Every row comes from one small tree of marks. The marks that hang from a mark follow it in brackets, in alphabetical order. Every link used is in the known rows. Which tree was each row made from?
Known rows:
mula(geges(laka lemufa(gogop(lirap) zupap))): [-33.4   9.5   0.4 -18.4 -12.2  36.1  -0.7  18.3  -3.0   9.6 -17.0 -15.9
 -13.2  -4.3  28.3 -16.6 -19.9 -26.9  32.7   5.8   0.1 -23.0   2.0  -2.3
  -3.5  -9.3  -6.1  -8.7   9.1  29.5 -23.8  43.1  -1.1  13.2   0.1   3.8
   1.1  34.1 -18.0   9.3  34.8]
lako(laka(rirul) lirap(dudat)): [-19.3  27.2  18.9   6.7   0.4   8.0   5.0  -2.0  24.3   2.3  21.6  18.9
  19.5 -12.1   2.5 -15.6  22.0  -4.6  16.3  21.4 -19.0  19.0   8.2 -15.8
  12.5 -20.7  20.3  -0.6   4.4   5.8   9.7 -13.6  12.3  34.7  20.5 -24.6
 -23.7  13.7 -19.1  21.2  18.5]
rirul(geges lako lirap): [ -6.5  10.8  12.1 -11.8  -4.0 -10.7 -20.8 -37.0  23.2  -6.7  29.2   5.6
   5.2  19.6  10.0  38.2 -15.4   9.4  49.4  30.0  13.3  21.1   6.1 -13.9
   8.2  -4.9 -19.6  -8.0  -2.6  25.3  -8.7   9.6  17.9  26.5  -8.7  -0.4
   8.0  16.7 -10.4  15.4  23.5]
laka(geges mula rirul(lirap)): [-30.0  14.4   9.0  -5.0  -5.8   7.3  -9.4 -16.7  26.2 -11.5  12.9  35.1
  10.1  -8.8   8.9   7.3   6.3 -14.7  40.0  41.2  20.7  11.3  -0.8   3.5
  19.9 -26.6  11.3 -16.9  -0.1 -16.8   3.6  32.3  15.9  54.2 -19.0  -1.3
  -8.2  19.3  -7.9  26.6  39.1]
lirap(dudat(gogop(nomami) zupap(mula(geges(lemufa))))): [-23.0  20.7   9.4 -29.0  17.3   1.5  -3.0  18.0 -15.1 -19.9 -34.0  -1.8
  11.8 -17.5  33.0 -18.6  -6.9  -3.4  28.4  26.7  -2.3  -6.1 -11.9 -23.9
   9.2   6.0  37.0 -26.6  15.6  38.8   8.2  41.0  10.4  16.2   6.1 -24.0
  -5.7  -0.4   0.7  31.5  44.9]
nomami(dudat(zupap(mula)) rirul): [-16.9  27.5 -33.3  -6.8  20.7   1.0  -0.1  -5.8  15.0 -17.6  19.9 -33.1
  10.0 -17.2   3.8  19.0 -12.3 -11.1  11.7   9.3   3.7 -16.5  -1.6 -33.6
  -8.5   4.8  13.8  -7.6  37.4  29.1  26.9 -15.0  20.4   5.3  -1.9 -28.3
 -48.8  10.1 -10.8  33.8  37.1]
mula(geges(laka(rirul) lemufa(zupap))): [-43.2  22.0  -1.3  -7.5 -10.3  40.3  -5.0  15.9   9.2   7.2  -9.1  -1.7
 -11.5  -6.6   5.6 -10.0  -2.4 -39.0  27.0  15.7  10.9   1.3  -0.1  -9.3
   8.2 -19.6  -5.2 -15.6   1.3  10.5 -21.3  37.5  -4.4  20.5  12.7   9.4
  -0.9  35.6 -15.9  14.8  54.8]
zupap(dudat geges(laka(rirul(lako(lirap)))) mula): [-19.6   6.8 -11.2  -7.4  -4.3  48.6  10.7   1.2  41.0 -23.8  11.3  -0.5
   9.6 -23.8   1.4 -13.3  15.2 -15.3  13.4  43.1 -17.2   8.4   1.0 -42.2
   3.0 -14.1   3.4 -21.5  19.3  -4.1  14.8 -11.8  25.2  27.9   3.4 -31.5
 -16.0  54.2 -26.6  21.1  61.4]
zupap(geges(laka lemufa(dudat))): [-16.6   4.5  -6.4 -19.4  -6.9  34.7   0.5  11.0   4.7  -9.0  -1.4  -2.3
 -26.5 -14.6  21.1  -6.9   7.0 -27.7  19.9   2.0   8.1  -7.6   2.4 -29.9
   8.0 -10.3  -4.8 -14.7   0.4  18.7 -29.5   7.4   7.4 -16.7  -6.5   8.5
  -7.5  33.5  -8.1 -11.2  38.0]
laka(geges(lemufa(dudat(lirap zupap))) rirul(lako)): [-38.5  27.4  -3.2 -40.9  -9.8  24.1  25.0 -12.0   9.1 -30.1  16.9  20.0
 -16.4  -6.6  20.3   4.7 -10.0 -26.4  42.2  33.2  10.9  27.2  -1.1   5.2
  30.6  -4.6   7.9 -10.7  -7.6  35.9  -2.9  55.0  25.2  -4.7 -14.2   7.6
 -33.8  35.2  -9.1  25.7  49.8]
lako(laka(geges(lemufa(gogop)) mula) rirul(lirap)): [-43.2  18.7   7.0  10.0   2.3  24.7  -1.7 -28.2  16.3 -10.7  15.0  27.6
  -5.8   2.8  35.2  12.5  10.4 -11.5  70.1  47.3  -8.1   1.4   4.6  -7.7
  11.4 -26.8   7.5 -24.4   5.8 -12.0 -15.1  37.7  -3.4  33.1 -33.9  -7.2
 -15.2  37.3 -36.6  -4.5   7.9]
lako(lirap(dudat(gogop)) rirul(laka(mula(geges)))): [-42.1  12.3  41.0   7.2  14.7  -7.6 -26.2  -3.5  -0.3   0.4  17.7  10.7
  20.9 -15.1  16.2 -12.3  27.0  -7.7  53.7  47.1  -5.7  14.5  30.3 -18.2
  15.4  -1.1  26.7 -24.7  35.4  -2.0   8.5  16.1   7.0  54.6   9.5 -16.0
 -10.2  16.2 -18.7  38.9  35.5]
lemufa(dudat gogop(zupap)): [ -0.8   8.3  -5.1 -22.3 -16.4  12.0   6.0  -7.2   5.5  -0.3  -5.3  -5.8
   2.2  -7.1   8.8 -20.4 -21.4  -5.9  24.1  -3.4   8.1 -22.8   3.8  -8.8
  10.0   2.6   1.9 -18.6  12.5  14.4  -7.8  10.3   7.5 -15.7 -15.3 -19.5
   8.2   8.6 -19.9   0.5  32.2]
gogop(dudat(lirap) nomami rirul(lako) zupap(geges)): [ 23.8   3.4   1.3  -5.2  30.4  17.8   7.1 -17.9  11.4 -26.5 -20.1  -6.6
  49.8 -28.9   1.9 -21.5 -14.3  15.5   4.3  43.0   0.3  14.3 -45.5 -15.9
   3.6 -29.9  42.4 -53.0  -5.2  11.2  -3.0  31.1  46.2   5.0  10.6 -41.6
   4.0  24.4 -21.9  20.6  12.5]
zupap(geges(laka lemufa)): [-18.8   5.4   0.1  -9.5  10.9  26.2  -2.5  11.5  14.1   0.0 -11.3  -9.0
 -10.0 -18.0  13.1  -0.4   9.0 -24.1  24.2  13.5  -1.1  -2.5  -2.3 -31.6
   2.9 -15.8   4.0 -17.4  -0.3   9.1 -23.8   3.9   1.9  -3.4  -2.4   6.0
 -13.0  27.0  -3.7 -12.5  39.5]
lirap(dudat(zupap(geges(laka lemufa(gogop))))): [-29.1   7.9  14.8 -14.7   7.6  18.9  11.8  28.9   7.7  -2.1   1.0 -20.9
 -14.4 -24.3  40.2 -13.4  -3.5 -16.0  27.2  21.7  -2.6 -21.8  -7.8 -26.7
  -4.7  -5.7   7.2 -16.2  14.5  39.5 -18.9  20.9  15.1 -23.2  -3.9  -2.7
 -33.3  29.5 -15.1   4.9  52.8]
mula(geges(lemufa(zupap(dudat(gogop(rirul)))))): [-32.8  18.5   4.2  -0.9  -9.2  16.2  -6.5  15.7  -6.6 -15.9 -18.1 -15.9
  12.5   7.7  14.9 -12.2  -4.9 -33.7  20.6  18.0  13.6  -6.7  -3.8  -4.4
  20.5 -15.9   4.8 -17.2  11.3  12.2  -8.3  36.0   8.0   9.7   9.5 -25.2
  -0.5  33.4 -11.8  34.2  45.9]
lemufa(dudat(lirap zupap)): [-15.8   6.5  -4.2 -20.2   1.8  10.9   9.5   3.0 -10.4 -23.1  15.2   2.0
   9.0  -7.7   1.4  -2.5  -0.6 -19.0  23.5   8.5  18.2   0.5   4.7  -3.9
  21.3  13.1   3.9  -2.8  15.9  35.5   9.7  14.4  15.7 -10.2 -12.5  -5.9
 -14.7   3.5  -6.2  27.6  33.2]
nomami(rirul(laka lako lirap)): [-14.8  19.0  -5.4   5.8  14.8 -20.8 -17.9 -35.5  36.8   8.7  52.9   3.7
   2.9  -3.6  10.9  43.1  -5.8  17.4  34.4  23.4  15.2  15.9   9.1 -11.2
   7.5  -4.1  -4.0 -14.8  16.2  29.7   6.4   3.0  30.2  28.8  -3.2  -0.2
 -13.8  11.4 -22.0  16.9  25.8]
dudat(gogop(lemufa(zupap) nomami rirul) lirap): [ -9.3   1.4  15.7   1.6   0.6  11.5  20.8  -4.1  -4.4 -14.4 -23.2  -3.8
  43.7   3.0   6.3 -12.3 -13.1  -8.8  21.1  13.7  35.4   0.5 -22.3   7.2
  28.7 -23.4  37.2 -49.2   6.9  10.6  -4.5  42.8  18.6  15.7  17.8 -24.6
  -5.9   6.5 -25.4  34.7  20.2]
rirul(geges(laka lemufa) lako(lirap(dudat(zupap)))): [-34.4  16.8  21.8 -13.0  10.3  11.1  -4.1   3.2  20.5  -3.7  33.9 -10.4
 -21.5   5.5  27.6  18.4  -6.2  -1.5  53.3  26.1  -5.1  25.8  19.2 -38.6
  -2.9  -7.4   3.9 -10.9  14.4  51.1 -17.7  16.7  25.4   8.2  10.0  -5.5
 -38.5  44.7  -1.5  25.0  27.0]
lirap(dudat(gogop zupap)): [-17.6  10.8  23.0 -17.1   6.5 -16.6  -6.9  18.4  -4.1  -1.9   8.8 -15.5
  23.9  -9.2  19.2   1.3  -2.8  -2.3  29.0  20.1   8.4  -6.4  11.4  -7.2
  14.8  10.5  25.5  -9.3  18.6  31.1  15.8  13.7  18.0  -2.0   5.2 -22.3
 -27.3  -9.1  -1.5  30.2  38.4]
gogop(dudat rirul(lirap)): [  2.6   5.3 -11.9  12.6   7.0  -5.6 -24.5 -12.5   9.5  -5.0  20.1   4.4
  31.2  -0.7   8.2   9.4   5.8   7.9  10.4  11.1  19.8  -5.4 -24.3   7.2
   9.2 -28.6  18.0 -16.0  10.2   9.1  -5.9  13.2  35.0  22.4   5.1 -27.5
   9.8  10.0 -16.3  39.2  -9.5]
lako(laka(geges rirul) lirap): [-21.8  21.6  18.9   2.9  -0.6  26.8  14.4 -18.6  31.0  -4.5  12.4  29.0
  20.1 -12.9   3.4  -8.6  23.7 -16.4  28.8  38.7 -14.6  22.2  17.6  -5.9
  22.4 -23.6  13.3  -9.7 -10.0 -12.6  11.8  -2.2  18.4  37.4   7.8 -21.5
 -35.8  22.1 -11.9  15.0  29.0]
rirul(laka(geges(lemufa) mula) lako lirap): [-34.9  13.7   2.5 -10.6   9.5  -9.7 -10.9 -23.6  31.9  -6.0  28.2  29.7
 -21.4  -0.5  27.8  35.7  -1.7   1.7  57.6  44.9  11.8  18.8  12.6 -18.6
  13.3 -25.8   5.6 -27.2   7.4  15.8 -13.5  41.0  24.2  47.1 -28.1   4.8
 -15.0  34.0 -11.0  10.1  34.9]
geges(laka(mula rirul)): [-27.7  14.2   2.4   5.0  -9.8  30.5 -17.7   7.5  27.8   8.9  11.0   9.1
   4.4  -8.6   7.9  -5.0  12.8 -17.4  29.1  21.4   7.2 -12.2   0.6 -10.7
   7.9 -20.8  13.4 -22.9  11.6 -23.2  -2.6  14.2   4.2  30.2 -11.3  -8.3
  -5.5  21.9 -15.2  19.7  32.3]
mula(geges(lemufa(zupap))): [-32.3  19.6  -5.6 -18.5  -3.0  14.0  -2.0   0.8  -6.0   0.4 -21.0 -10.3
  -3.0   2.5   2.4  -2.7 -11.1 -31.7  24.8   8.7   7.7   0.8   4.5 -17.8
   7.0  -9.0  -7.2  -3.6   3.1  20.2 -11.8  25.0  -9.2  15.0   4.4   2.8
   5.5  18.2  -8.4   8.8  43.0]
nomami(rirul(lako lirap)): [-15.3  20.3 -15.0  -6.1   6.2 -14.2 -17.4 -37.1  27.9   2.3  35.2  -6.4
  10.8   1.6   5.2  38.2 -14.1  12.1  32.3  19.8  12.9  16.6   2.3 -13.2
   6.5  -3.1  -3.2  -6.8  11.3  22.3   9.6   2.1  19.4  24.4  -2.6  -0.3
  -6.4   9.5 -18.1  13.3  15.2]
rirul(geges(laka(mula) lemufa(gogop(nomami))) lirap): [-23.8   9.4  18.7   3.3  -3.8  22.3 -10.7  -3.9  18.1  -6.6  -2.8  23.3
 -19.2   6.2  45.3   5.4 -16.2  -1.7  66.2  21.3  19.0 -16.9 -10.2 -14.3
  -1.8 -18.7  -5.6 -36.2   5.6  12.1 -36.6  42.1   8.7  28.6 -25.5   8.2
  15.8  36.4 -10.9  14.5  15.2]
lako(laka lirap(dudat(zupap)) rirul): [-23.3  20.4  22.2  12.7  23.3  18.2  -2.0 -10.2   3.2  -2.2  35.1   0.2
  25.3  -7.9   6.1  -4.8  26.7   1.4  28.7  33.8 -21.9  19.0  18.9 -25.5
  11.1  -3.1  30.8  -0.9  20.2  13.5  23.3 -11.3  10.2  13.3  16.8 -34.1
 -42.8  16.0 -22.3  20.1   6.6]
rirul(geges laka lako(lirap)): [ -9.7  13.4  28.1  -2.6   3.2  -5.1  -4.6 -33.7  32.6   3.2  37.1   7.5
   1.6   9.1   9.6  22.9   1.0   5.6  48.6  28.8  -2.7  22.8  30.6 -22.6
   9.0  -3.0 -11.0 -12.1   6.0  21.6  -0.8  -7.6  28.1  27.1   2.7 -11.1
 -15.0  24.9  -9.2  23.8  32.1]
dudat(gogop(lemufa rirul) lirap): [-18.4   1.0   8.4   3.6   3.4  -5.5   1.2  -9.7   8.0 -10.5  -7.4  -6.3
  37.9   5.2   2.2  -0.5   5.9  -8.4  30.9  12.4  20.0   5.9 -15.5   7.7
  33.3 -22.4  32.9 -37.4  13.1   5.3 -10.2  25.8  12.1  15.5   6.6 -17.1
 -13.2   0.8 -19.2  27.5  15.3]
lirap(dudat(gogop(nomami zupap(geges)))): [ 12.5   4.7  35.6 -20.1  23.0  -4.6   4.3  11.4   1.1 -11.2 -35.4  -5.2
  35.6 -34.8  10.7 -29.2 -14.5   6.3  14.8  30.1   2.6   4.9 -11.1 -25.9
   7.0  -6.2  42.3 -39.9  -1.0  14.8   1.7  15.1  20.0   4.7  15.4 -27.7
  -5.3  -2.1   0.0   1.4  47.0]
gogop(lemufa nomami zupap): [  6.6   9.4   3.2 -11.2  15.6  13.2   2.0 -20.0  18.4   1.9 -34.6   4.4
  27.2  -3.3  -2.4 -17.9 -16.4  15.0   8.4   1.0   4.3  -0.3 -20.5 -21.4
  17.9 -22.0  41.4 -39.6   0.8  -0.2  -7.6  17.7   7.6   8.5  12.1 -23.6
  -1.8   1.1  -0.2  -5.9  16.2]
mula(geges(laka(rirul) lemufa)): [-38.2  25.3   1.1  -9.2  -2.7  31.1 -19.6   8.3  15.5   8.7 -10.6   8.1
 -10.5  -9.4  11.1 -10.3  10.7 -27.4  28.0  16.3  -2.5   3.5  -7.2  -7.3
  14.3 -16.7   2.4 -14.1  -2.3   4.2 -23.3  27.8  -4.7  20.8   8.9  12.2
   1.7  25.8  -2.9  11.4  43.0]
lako(laka(geges(lemufa(gogop))) rirul): [-32.3  25.6  11.9  -0.7  -2.5  28.5   9.1 -24.6  10.8  -1.2   3.0   7.1
  -3.3   3.1  32.4   3.8   7.5 -19.3  49.3  32.0 -23.6  -1.3   4.9  -5.8
  12.4 -14.1   6.0 -14.3 -10.1  -3.9 -15.4  20.3  -4.3  -0.7 -16.0 -15.2
 -27.1  26.1 -31.7 -12.3  16.1]
mula(geges(laka lemufa(dudat gogop))): [-33.5  11.8  -6.7 -23.8 -24.8  29.0  -9.6   9.4  -3.5   3.1  -7.6  -3.1
 -30.1  -1.7  36.9 -16.0  -6.3 -25.2  32.7   1.1   3.8 -27.1   2.5 -11.5
  10.4   1.9 -21.0 -15.2  10.9  28.9 -34.5  27.3  -1.8  -9.2  -9.9  10.0
  12.7  28.8 -17.3   5.3  37.7]

Write each row's tree:
[-19.4  28.0   1.4   0.3  17.4 -17.9  -3.9 -12.6  27.7  -3.4  33.6  -9.4
  -1.9 -17.7  15.9  28.1  -6.5 -15.6  12.2  20.4   8.8   1.9  10.2 -16.9
   0.7  -7.2   0.5 -13.3  13.3  27.1   0.0  -8.5  35.2  18.0   6.2  -9.9
 -59.2  15.5  -2.9  24.8  49.2] => nomami(dudat rirul(laka(geges)))
[-15.8  14.4 -34.5 -16.0  21.3  15.2 -12.4   1.0   8.8 -18.0 -34.5  -8.3
  12.0 -15.8  -2.3 -14.1  -6.1  -8.4  22.5   9.0 -17.0  -1.3 -18.5 -31.1
 -10.3 -24.2  26.0 -29.9  16.7  15.0 -16.0  29.1   7.0  23.1  -6.4 -30.5
  12.9  17.1 -10.2   6.0  23.0] => gogop(dudat zupap(mula(geges(lemufa))))
[ -4.4  -5.5 -22.1 -11.2   8.3  35.2 -16.2  14.2  13.0  -5.8 -20.5 -17.8
  21.6 -25.2  17.6 -29.2 -12.3   3.9  20.5  15.6 -20.2 -30.7 -17.3 -11.8
 -20.9 -16.5  23.3 -36.8  25.5  17.1 -12.4  35.1  22.6  26.2  -8.1 -40.9
   9.6  22.8 -26.0  14.4  20.6] => lemufa(gogop(dudat lirap zupap(mula(geges(laka)))))
[-28.5  11.7 -19.6 -22.2  -4.7  18.7  22.3   1.3   6.2 -15.7 -13.6  -6.2
  -9.8  -3.9   4.4  11.7 -12.0 -35.8  27.4  12.5  10.1   3.4   5.3 -26.2
  -4.8 -18.3   6.7 -14.3   3.3  16.1  -6.7  25.4   5.3  21.1 -15.9 -19.1
 -18.7  22.1 -18.0   5.8  49.5] => laka(geges(lemufa(zupap(mula))))
[-19.1  16.6 -23.4 -18.9  20.0  14.3  -9.3  -4.7   8.6 -10.5 -36.8  -6.3
   1.6 -14.1 -10.3 -12.3  -5.1 -14.3  27.9  12.7 -11.5   7.1  -7.7 -37.1
  -0.4 -15.2  20.9 -25.2  13.9  11.1 -10.0  20.9 -10.0  26.1  -9.0 -19.0
  10.5  11.8  -5.5  -4.3  41.6] => gogop(zupap(mula(geges(lemufa))))
[-12.5  24.5  -6.7  -8.0  26.2   4.5   5.0  -8.1  14.1 -18.0  14.7 -34.1
  14.3 -27.3  10.2   8.9  -9.2 -16.1   8.5  23.1   4.8 -10.2  -1.5 -31.5
   0.6   2.1   5.7  -5.2  20.6  25.8  20.5 -15.8  24.7 -13.1   8.4  -9.1
 -57.8  19.8  -0.4  21.3  48.9] => nomami(dudat(zupap(geges)) rirul)
[-28.4   5.5  20.3   9.7  17.2  29.4  -9.5  -0.1   8.4 -12.9  39.4 -11.2
   3.6  -5.1   8.7   6.2  17.0  -9.8  45.1  31.4  -5.1  17.6  17.3 -39.4
 -11.7   0.3  17.4 -16.2  31.2  21.8   3.1  -0.2  16.9  23.8   7.0 -31.5
 -36.4  31.9 -22.1  36.1  29.0] => lako(lirap(dudat(zupap(mula))) rirul(geges(laka)))
[ -2.4  13.7 -14.0 -16.4   4.7  19.7   5.3  -5.2  21.1 -22.3 -19.2  -8.8
   2.2  -1.4  23.5 -13.4 -28.0  -0.6  46.0  -4.7 -20.6 -14.7 -18.9  -9.3
 -22.7 -25.5  23.2 -22.3   7.1  22.8 -27.2  39.2  20.0  11.0 -23.7 -35.4
   0.1  29.7 -15.7   8.8   3.1] => rirul(geges(lemufa(gogop(dudat lirap zupap(mula)))))
[-27.0   8.0 -19.0 -15.9   3.4  20.7  33.5  14.3  10.2 -45.0 -26.1  -6.9
   2.7 -19.2  11.2 -18.0  -2.2 -35.8  23.9  18.9 -13.8 -11.5 -22.5 -27.2
  -1.4  -5.9  -3.9 -12.8  17.8  21.7  -9.3  10.0   1.3   1.2 -29.7 -17.2
  -4.2  31.4 -24.8   7.2  60.1] => zupap(dudat(lirap) geges(lemufa(gogop)) mula)
[-30.5   1.5  12.0  -9.9  14.6   9.3   5.5  25.1   8.6  -8.0  13.3  -6.0
 -14.7 -24.8  38.5  -2.5  -4.8  -7.8  36.9  28.4  11.9 -12.1  -9.7 -21.6
  -0.8  -9.3   1.9 -17.5  20.0  49.6 -20.7  28.8  19.2  -5.2  -5.2   7.6
 -23.4  31.8 -15.6   9.3  48.6] => rirul(lirap(dudat(zupap(geges(laka lemufa(gogop))))))
[  8.8   3.2  -4.9 -33.4 -20.0  28.2  15.7   6.3 -17.2 -20.6 -18.3   2.2
  15.7  -8.8  20.9 -21.2 -23.4  -8.7  15.6  -3.5  20.8 -21.9   4.9  -2.4
   8.2   6.2  26.9 -20.0   9.3  21.2  17.4  30.0  20.1  14.6  -3.9 -34.4
  10.3   5.9 -19.1  26.8  24.1] => lemufa(dudat(gogop(lirap nomami)) zupap(mula))
[ -6.8   9.7   7.1  18.2   4.4  -1.3  -9.5 -23.6  28.2  12.9  17.9   1.6
  12.9   8.0  10.0   4.2  15.9   6.2   6.6   4.4  14.4  -7.9 -12.5  -4.6
  24.0 -32.7  25.6 -29.9   9.2   0.3 -12.7   9.3  23.2  12.5  10.1 -23.5
 -20.0   9.2 -20.8  20.3  17.6] => gogop(lemufa rirul(laka))
[ 14.2  25.4   1.2  -3.4   7.9  -1.2 -12.1  -9.0  -1.1  -2.1  -8.0  -7.7
  23.0  -7.9  12.3  -7.8 -12.3  -0.3 -11.7  10.1  13.6 -17.5 -28.1 -12.8
  13.4 -13.0  25.0 -19.2   4.6   9.8   3.7  -6.6  24.0   7.7  22.5 -30.2
  -7.9   8.0  -0.2  39.2  12.4] => gogop(nomami(dudat) rirul)
[ -5.9   4.3  -0.1 -15.7  12.9 -14.6  -5.1  15.8   7.7  -9.0 -11.8 -15.9
  25.0 -19.7  -3.9  -6.6 -10.0   0.9  26.9  14.5  -0.5   2.6   2.7 -30.0
  -3.9  -5.2  38.2 -32.7  25.7  19.3   4.7   9.2   9.1  23.5  -2.6 -42.4
  -5.4  -8.0 -16.8  10.1  41.8] => lirap(dudat(gogop(zupap(mula))))
[-19.9  -5.2   8.3   1.2  14.8  37.3  -7.8  12.4  16.0  -7.3   5.5 -11.9
   8.8 -22.8  16.5  -4.7  14.7 -14.6  29.6  40.3   7.0 -20.0   7.5 -35.0
   2.5 -11.0  13.0 -27.4  20.0  -6.0   8.1  11.0  15.1   3.8 -18.0 -12.4
 -29.0  27.3  -8.9   9.9  47.0] => dudat(zupap(geges(laka(mula))))
[-31.3  -7.7 -24.7   2.8  20.4  33.5  -5.3  15.4  23.3 -32.6 -22.3  -9.4
  20.0 -11.5 -16.8 -16.0   4.2 -14.9  12.9  22.7  -6.5  10.1 -21.8 -42.1
   2.4 -22.5  16.7 -48.5  35.7  18.3 -19.7  24.9   3.1  36.5  -1.8 -31.4
  -6.6  29.4 -19.5   6.5  55.9] => gogop(lemufa zupap(dudat(lirap) mula(geges(laka))))
[ 23.3  23.2  10.7   1.5   5.0  23.9 -12.3 -34.0  16.2   5.2   6.6   7.6
  29.8   2.9  27.7  -6.9  -0.8  30.4   2.6  27.9 -16.5  -1.4 -21.4  -3.5
  15.8 -23.3  37.8 -20.2 -17.8   2.1  13.6  12.6  30.2  18.1  11.9 -45.0
  -5.8  14.1 -19.8  15.0 -20.8] => gogop(lirap nomami rirul(lako(laka)))
[-32.4  15.5   1.3 -35.8 -18.1  30.4  15.2  -1.6   0.2 -19.2  -0.9  11.4
 -25.3  -4.1  52.6 -18.1 -14.5 -18.9  46.0  12.4   3.8 -27.6   7.8   5.3
  13.6  -7.3  17.1  -4.4   7.7  17.9  -3.3  56.3  19.7  -4.0 -38.6  -6.4
 -32.0  34.9  -3.8  19.7  22.3] => laka(geges(lemufa(dudat(zupap) gogop(lirap))) mula)
[-23.1  22.9  11.0   5.3  -0.4   1.5 -10.6 -10.5   9.8  12.7  -1.9   0.9
  -7.7  -2.9  30.4 -12.4   6.2 -11.2  27.0  16.5   2.4 -20.8 -12.0   3.8
  16.9 -16.6   0.8 -21.5   6.3  14.8 -22.2  28.6  11.7   8.1  -2.0  -8.6
   2.6  19.2 -21.2  25.5  35.8] => mula(geges(lemufa(gogop(rirul(laka)))))
[ 17.4  21.5  -8.7  -4.5  28.9  14.0  -8.7 -13.5  17.4  -5.3 -13.6  -5.6
  38.2 -22.3   9.5 -17.6 -23.9  19.8   2.2  -5.1  -8.3  -2.6 -26.8  -1.2
  -9.3 -18.5  52.2 -21.7   0.6  10.2   6.2  22.3  36.8  13.9  12.6 -36.1
 -10.9   6.0   3.2  16.1 -17.1] => gogop(dudat lirap nomami(rirul) zupap)
[  6.1  11.8  17.0 -40.7  -3.1  23.8  11.0   1.1 -12.0 -22.1 -35.6  14.0
   1.0 -18.7  38.3 -30.8 -11.4 -10.0  24.1   2.3   4.3  -8.7  -5.5  -1.4
  23.8  -1.6  29.9 -13.9 -14.6  18.7  -6.9  31.6  15.9  -9.2   0.5  -0.5
   1.5  16.5  10.0   2.0  19.1] => zupap(geges(lemufa(dudat(gogop(lirap nomami)))))
[  9.9  25.0  17.0  -1.7  17.3  27.2  -8.2 -11.2   2.6 -18.6  -5.0   5.1
  15.0   6.5  42.0 -13.8 -10.6   8.8  20.9   4.9   0.9  -8.1 -35.5  12.7
   4.8 -27.8  43.8 -13.5 -15.0  21.9 -11.3  49.4  45.9  -3.7   7.8 -32.7
 -18.3  28.8  11.2  46.6 -23.1] => gogop(dudat(zupap) lirap nomami rirul(geges(lemufa)))
[-10.3   4.6   2.7  -6.7  -5.6  24.7  15.6  10.4   7.4 -22.2  -6.2 -17.3
  18.7  -7.5  -2.0  -9.2  -5.5 -31.0  -1.9  19.7   6.6  -9.0   0.1 -27.8
   2.0  -7.7 -11.3  -2.5   5.5   7.5   8.1  -5.1  12.5  -2.0  -0.4 -23.6
 -12.5  29.3 -14.4   9.4  62.8] => lemufa(zupap(dudat geges))
